Below is a small trained network, with its code and all its weights. Each question gives an input and a class and asks what happens when units are switched off, that is, made to give their printed mean instead of their output.

import numpy as np


def w(rows, s, z=0):
    codes = np.array(rows[::2]) - 128.0
    scale = np.full(codes.shape[1], s)
    scale[-1] = z or s
    return codes * scale


def norm(h):
    return h / np.sqrt((h * h).mean(-1, keepdims=True) + 1e-5)


def f(y):
    return np.maximum(y, 0)


def log_softmax(a):
    a = a - a.max(-1, keepdims=True)
    return a - np.log(np.exp(a).sum(-1, keepdims=True))


def net(x, mask):
    res = np.array(x, float).reshape(1, 7) / 4 @ E
    u = 0
    for l in range(3):
        y = f(norm(res) @ A[l][:, :-1].T + A[l][:, -1])
        res = res + np.where(mask[u : u + 3], y, B[l][:, -1]) @ B[l][:, :-1]
        u += 3
    return log_softmax(norm(res)[-1] @ U[:, :-1].T + U[:, -1])


A, B = {}, {}
E = w([
[116,139,3,145],'x0',
[80,153,140,183],'x1',
[255,93,90,132],'x2',
[110,98,68,189],'x3',
[86,239,23,124],'x4',
[70,92,146,252],'x5',
[98,118,162,170],'x6',
],0.0067)
A[0] = w([
[77,74,84,158,143],'0.n1',
[69,2,120,105,2],'0.n2',
[158,83,78,28,206],'0.n3',
],0.013,0.0025)
B[0] = w([
[45,142,159,152,187],'0.n1',
[157,81,254,214,175],'0.n2',
[91,52,125,5,254],'0.n3',
],0.0099,0.0071)
A[1] = w([
[153,140,56,116,3],'1.n1',
[89,249,180,34,171],'1.n2',
[112,184,83,173,20],'1.n3',
],0.012,0.0013)
B[1] = w([
[204,64,1,158,170],'1.n1',
[138,36,251,225,254],'1.n2',
[13,120,206,56,177],'1.n3',
],0.009,0.0057)
A[2] = w([
[115,116,198,200,208],'2.n1',
[37,102,47,193,250],'2.n2',
[144,195,248,138,19],'2.n3',
],0.015,0.0023)
B[2] = w([
[205,114,186,146,250],'2.n1',
[44,140,149,126,208],'2.n2',
[85,84,6,208,199],'2.n3',
],0.018,0.011)
U = w([
[27,184,182,129,194],'0',
[138,112,45,88,150],'1',
[140,181,83,142,2],'2',
[103,124,111,130,7],'3',
[137,99,181,56,204],'4',
[121,89,191,202,216],'5',
[128,101,126,75,20],'6',
[170,253,119,132,8],'7',
],0.017,0.0063)

Each question gives the input, the list of numbers given to net, and the class t.
The units are the neurons (one row each of A and B). Each row of codes is followed by its name. A weight is (code - 128) times the scale printed after its matrix; where a second scale follows, it is the last column's (A, B and U).
mask holds one flag per neuron, layer by layer. A switched-off neuron (its flag False) gives its mean, the last column of its row in B, instead of its output. The means were averaged over made-up inputs and are rounded, as every weight is.
A unit's drop is (log p(t) with every unit on - log p(t) with that unit switched off) / (log p(t) with every unit on - log p(t) with every unit switched off).
The circuit of an input: a set's keep is (log p(t) with only the set's units on - log p(t) with every unit switched off) / (log p(t) with every unit on - log p(t) with every unit switched off). Starting from all 9 units, units are removed one at a time, each time the one whose removal leaves the highest keep (on an exact tie, the one counted first), for as long as the keep stays at least 0.8.
circuit, biggest first: the units of the circuit, biggest drop first
most important unit: the unit with the biggest drop
k most important neurons: the k neurons with the biggest drops, biggest first
k most important neurons of layer l: the k neurons of layer l with the biggest drops, biggest first
drop when u is switched off: that unit's drop, to one decimal
input [8,-1,3,-4,-5,0,-3], class 1: most important unit -> 2.n1
input [-1,8,2,7,3,7,-3], class 0: 2 most important neurons -> (2.n2; 1.n2)
input [2,-3,7,5,-8,1,-5], class 4: circuit, biggest first -> (2.n3; 1.n2)
input [5,-3,8,-5,-8,5,-1], class 4: circuit, biggest first -> (2.n3; 1.n2)
input [-4,2,4,1,4,-8,5], class 4: 3 most important neurons -> (0.n3; 2.n3; 0.n2)
input [5,5,4,1,-3,7,-8], class 0: 2 most important neurons of layer 2 -> (2.n2; 2.n3)
input [-3,0,3,-3,8,6,8], class 0: 2 most important neurons of layer 0 -> (0.n3; 0.n2)
input [6,-4,8,-7,5,8,-1], class 1: 3 most important neurons -> (1.n1; 1.n2; 0.n2)
input [3,-4,-8,-7,6,-4,-8], class 4: circuit, biggest first -> (2.n3; 2.n2)
input [4,-5,8,-1,-6,1,4], class 4: circuit, biggest first -> (2.n3; 1.n2)
input [1,2,3,1,-4,-2,-7], class 4: 2 most important neurons -> (2.n3; 0.n3)
input [6,-5,-3,1,3,8,7], class 0: 2 most important neurons -> (2.n2; 1.n2)
input [4,-7,-8,7,3,-2,6], class 0: 2 most important neurons of layer 2 -> (2.n2; 2.n3)
input [8,8,4,0,7,3,-6], class 0: circuit, biggest first -> (2.n2)
input [3,-2,8,-4,-6,1,4], class 4: 2 most important neurons of layer 2 -> (2.n3; 2.n1)
input [8,-6,-5,-8,4,-1,-7], class 4: 2 most important neurons -> (2.n3; 1.n2)
input [-2,2,-6,-8,2,-8,-3], class 5: 2 most important neurons -> (1.n2; 2.n3)
input [-6,5,8,4,1,-5,-1], class 4: 2 most important neurons -> (2.n3; 0.n3)
input [-4,7,8,7,0,-8,2], class 4: drop when 0.n3 is switched off -> 0.4
input [2,8,6,1,7,7,-6], class 0: drop when 1.n3 is switched off -> 0.0
input [-2,7,7,2,-2,-5,-3], class 4: drop when 0.n3 is switched off -> 0.2
input [4,4,-4,2,0,1,-7], class 0: drop when 2.n2 is switched off -> 0.1
input [6,7,2,-6,1,8,-5], class 0: most important neuron -> (1.n2)
